x =
[[116, 123, 131, 145, 114],
 [116, 124, 131, 145, 114],
 [116, 123, 131, 145, 114],
 [117, 124, 131, 145, 114],
 [122, 124, 143, 138, 129],
 [149, 143, 125, 112, 147],
 [128, 129, 126, 135, 126],
 [150, 143, 125, 112, 147],
 [133, 133, 124, 130, 129],
 [122, 124, 143, 139, 129],
 [130, 131, 125, 133, 128],
 [121, 125, 130, 142, 121],
 [122, 124, 143, 138, 129]]
x[0][0] => 116
x[:, -2] => [145, 145, 145, 145, 138, 112, 135, 112, 130, 139, 133, 142, 138]
x[-10][1] => 124
x[7][-4] => 143
x[-3][0] => 130
x[-12] => [116, 124, 131, 145, 114]
x[12][0] => 122
x[7][-5] => 150
x[-4][-3] => 143
x[5][0] => 149
x[-7][0] => 128
x[-13][3] => 145
x[10][3] => 133
x[9][1] => 124
x[-11][-4] => 123
x[12][4] => 129
x[-1][2] => 143
x[:, 2] => [131, 131, 131, 131, 143, 125, 126, 125, 124, 143, 125, 130, 143]
x[-6][-1] => 147
x[-2][-5] => 121
x[-11][-3] => 131
x[-11][-1] => 114
x[-5][-3] => 124
x[-5][-1] => 129
x[-3][-1] => 128
x[5][-3] => 125
x[1][-1] => 114
x[:, -1] => [114, 114, 114, 114, 129, 147, 126, 147, 129, 129, 128, 121, 129]
x[-3] => [130, 131, 125, 133, 128]
x[-4] => [122, 124, 143, 139, 129]
x[7][-2] => 112
x[:, -4] => [123, 124, 123, 124, 124, 143, 129, 143, 133, 124, 131, 125, 124]
x[-10][3] => 145

grid =
[[120 132 135 112 120 121 126 128 114 118 136 122 119]
 [123 129 135 113 118 122 128 125 115 118 138 120 122]
 [113 126 122 134 135 134 112 123 106 115 120 154 103]]
grid[0, 0] => 120
grid[1, 12] => 122
grid[:, 3] => [112, 113, 134]
grid[0, 12] => 119
grid[2, 12] => 103
grid[1, 0] => 123
grid[2, 3] => 134
grid[1, 5] => 122
grid[1, 11] => 120
grid[2] => [113, 126, 122, 134, 135, 134, 112, 123, 106, 115, 120, 154, 103]
grid[1, 1] => 129
grid[0, 8] => 114

A =
[[131 130 122 125 126 118 138 134 138 129 131 122]
 [132 130 122 125 126 117 138 134 140 129 131 122]
 [132 130 122 125 126 116 141 134 137 129 131 123]
 [132 130 122 125 126 109 147 134 147 129 131 121]
 [131 130 122 125 126 115 138 134 137 129 130 123]
 [132 130 122 125 127 109 145 134 148 129 131 118]
 [132 130 122 125 126 109 147 137 150 129 131 122]
 [132 130 122 125 126 115 143 135 143 129 131 122]]
A[0][-12] = 131
A[4][-1] = 123
A[-4][-11] = 130
A[-5][-12] = 132
A[-3] = [132, 130, 122, 125, 127, 109, 145, 134, 148, 129, 131, 118]
A[-5] = [132, 130, 122, 125, 126, 109, 147, 134, 147, 129, 131, 121]
A[2][7] = 134
A[1][5] = 117
A[3][6] = 147
A[3][-1] = 121
A[7][-11] = 130
A[-4][-8] = 126
A[-5][-3] = 129
A[-3][-2] = 131
A[3][10] = 131
A[4][10] = 130
A[-6][4] = 126
A[:, -5] = [134, 134, 134, 134, 134, 134, 137, 135]
A[-1][5] = 115
A[-8][-4] = 138
A[:, 6] = [138, 138, 141, 147, 138, 145, 147, 143]
A[-2] = [132, 130, 122, 125, 126, 109, 147, 137, 150, 129, 131, 122]
A[:, 1] = [130, 130, 130, 130, 130, 130, 130, 130]
A[6][11] = 122
A[2][10] = 131
A[6][7] = 137
A[-7] = [132, 130, 122, 125, 126, 117, 138, 134, 140, 129, 131, 122]
A[2][8] = 137
A[2][3] = 125
A[-5][-10] = 122
A[7][2] = 122
A[-7][3] = 125
